Below is a small trained network, with its code and all its weights. Each question gives an input and a target symbol and asks what happens when units are switched off, that is, made to give their printed mean instead of their output.

import numpy as np


def w(rows, s, z=0):
    codes = np.array(rows[::2]) - 128.0
    scale = np.full(codes.shape[1], s)
    scale[-1] = z or s
    return codes * scale


def f(y):
    return y / 2 * (1 + np.tanh(0.7978845608 * (y + 0.044715 * y**3)))


def softmax(a):
    e = np.exp(a - a.max(-1, keepdims=True))
    return e / e.sum(-1, keepdims=True)


def log_softmax(a):
    a = a - a.max(-1, keepdims=True)
    return a - np.log(np.exp(a).sum(-1, keepdims=True))


def net(x, mask):
    ids = ['Φβηθμτ'.index(c) for c in x.split()]
    T = len(ids)
    res = E[ids] + P[:T]
    r = res
    for j in range(2):
        rows = slice(2 * j, 2 * j + 2)
        q, k, v = (r @ M[0][rows].T for M in (Q, K, V))
        z = softmax(np.where(np.tri(T) > 0, q @ k.T / 2**0.5, -1e9)) @ v
        o = O[0][rows]
        res = res + np.where(mask[j], z, o[:, -1]) @ o[:, :-1]
    y = f(res @ A[0][:, :-1].T + A[0][:, -1])
    res = res + np.where(mask[2:14], y, B[0][:, -1]) @ B[0][:, :-1]
    return log_softmax(res[-1] @ U[:, :-1].T + U[:, -1])


Q, K, V, O, A, B = {}, {}, {}, {}, {}, {}
E = w([
[152,103,118,183],'Φ',
[121,151,183,101],'β',
[52,83,134,225],'η',
[176,95,73,251],'θ',
[145,33,87,106],'μ',
[204,169,56,56],'τ',
],0.02)
P = w([
[123,173,172,146],'0',
[138,151,173,123],'1',
[149,132,166,120],'2',
[162,106,159,113],'3',
[172,87,151,95],'4',
[177,60,137,87],'5',
[193,43,119,63],'6',
[198,24,113,65],'7',
[217,2,104,68],'8',
],0.0071)
Q[0] = w([
[218,72,197,194],'head 1',
[197,163,250,76],'head 1',
[229,60,46,219],'head 2',
[104,162,183,15],'head 2',
],0.013)
K[0] = w([
[95,3,125,141],'head 1',
[134,131,103,117],'head 1',
[197,96,104,108],'head 2',
[67,171,149,125],'head 2',
],0.02)
V[0] = w([
[203,135,14,144],'head 1',
[45,129,87,76],'head 1',
[55,246,134,23],'head 2',
[80,89,229,115],'head 2',
],0.012)
O[0] = w([
[196,166,64,173,154],'head 1',
[185,2,176,154,102],'head 1',
[135,99,45,143,2],'head 2',
[97,49,170,113,80],'head 2',
],0.0097,0.025)
A[0] = w([
[25,71,75,28,138],'neuron 1',
[140,167,133,113,57],'neuron 2',
[130,119,118,197,57],'neuron 3',
[157,115,153,145,108],'neuron 4',
[102,98,108,196,169],'neuron 5',
[107,171,149,91,48],'neuron 6',
[167,119,158,28,152],'neuron 7',
[184,102,108,92,147],'neuron 8',
[87,78,183,70,30],'neuron 9',
[65,101,178,156,157],'neuron 10',
[96,95,227,118,2],'neuron 11',
[196,58,99,1,197],'neuron 12',
],0.013,0.0058)
B[0] = w([
[2,93,126,86,140],'neuron 1',
[197,158,77,176,211],'neuron 2',
[173,179,133,116,173],'neuron 3',
[53,139,136,68,177],'neuron 4',
[236,151,148,113,153],'neuron 5',
[187,143,142,121,174],'neuron 6',
[150,65,97,159,166],'neuron 7',
[98,128,141,197,164],'neuron 8',
[80,144,103,192,175],'neuron 9',
[237,84,117,101,230],'neuron 10',
[180,181,55,100,254],'neuron 11',
[139,168,188,130,185],'neuron 12',
],0.0089,0.008)
U = w([
[134,84,213,204,215],'Φ',
[93,166,88,33,162],'β',
[224,73,190,89,173],'η',
[192,81,62,120,115],'θ',
[169,115,107,185,2],'μ',
[128,226,169,2,126],'τ',
],0.0077,0.0046)

Each question gives the input, a string of symbols that net reads in full, and the target symbol t.
The units are the heads (2 rows each of Q, K, V and O) and the neurons (one row each of A and B). Each row of codes is followed by its name. A weight is (code - 128) times the scale printed after its matrix; where a second scale follows, it is the last column's (O, A, B and U).
mask holds one flag per unit, heads first, then neurons. A switched-off unit (its flag False) gives its mean, the last column of its rows in O or B, instead of its output. The means were averaged over made-up inputs and are rounded, as every weight is.
A unit's drop is (log p(t) with every unit on - log p(t) with that unit switched off) / (log p(t) with every unit on - log p(t) with every unit switched off).
The circuit of an input: a set's keep is (log p(t) with only the set's units on - log p(t) with every unit switched off) / (log p(t) with every unit on - log p(t) with every unit switched off). Starting from the 12 units with the biggest drops (on a tie, the unit counted first), units are removed one at a time, each time the one whose removal leaves the highest keep (on an exact tie, the one counted first), for as long as the keep stays at least 0.8.
units of the circuit, in order: the units of the circuit, biggest drop first
most important unit: the unit with the biggest drop
top k neurons: the k neurons with the biggest drops, biggest first
heads that matter: for each layer, one digit per head in row order, 1 if its drop is at least 0.15 and else 0, layers parted by /
drop of u: that unit's drop, to one decimal
input θ θ θ θ Φ β η η, target η: heads that matter -> 10
input η μ θ θ Φ τ θ Φ Φ, target θ: top neuron -> [neuron 12]
input θ Φ θ θ μ Φ η Φ η, target η: top 2 neurons -> [neuron 10; neuron 5]
input β β β, target β: units of the circuit, in order -> [head 2; neuron 1; head 1]
input θ τ θ θ μ β, target Φ: heads that matter -> 01
input τ Φ η Φ μ Φ β, target η: units of the circuit, in order -> [neuron 7; head 2]
input θ Φ θ θ Φ μ θ θ θ, target Φ: heads that matter -> 11
input Φ η θ, target τ: units of the circuit, in order -> [head 2; neuron 11; head 1]
input θ Φ Φ θ Φ Φ τ μ, target Φ: top 4 neurons -> [neuron 8; neuron 12; neuron 11; neuron 10]
input θ η θ τ β Φ, target θ: top 2 neurons -> [neuron 12; neuron 4]
input μ Φ Φ η η μ η η β, target η: heads that matter -> 00
input θ μ η θ, target η: heads that matter -> 11
input β Φ θ μ Φ, target Φ: heads that matter -> 10
input θ Φ Φ Φ Φ Φ η τ, target θ: most important unit -> head 2
input θ Φ Φ θ Φ τ Φ, target μ: heads that matter -> 01
input Φ β μ θ Φ Φ, target Φ: drop of neuron 10 -> 0.3
input θ τ θ Φ, target μ: drop of neuron 4 -> 0.2
input θ Φ τ θ θ τ, target θ: drop of neuron 5 -> 0.0
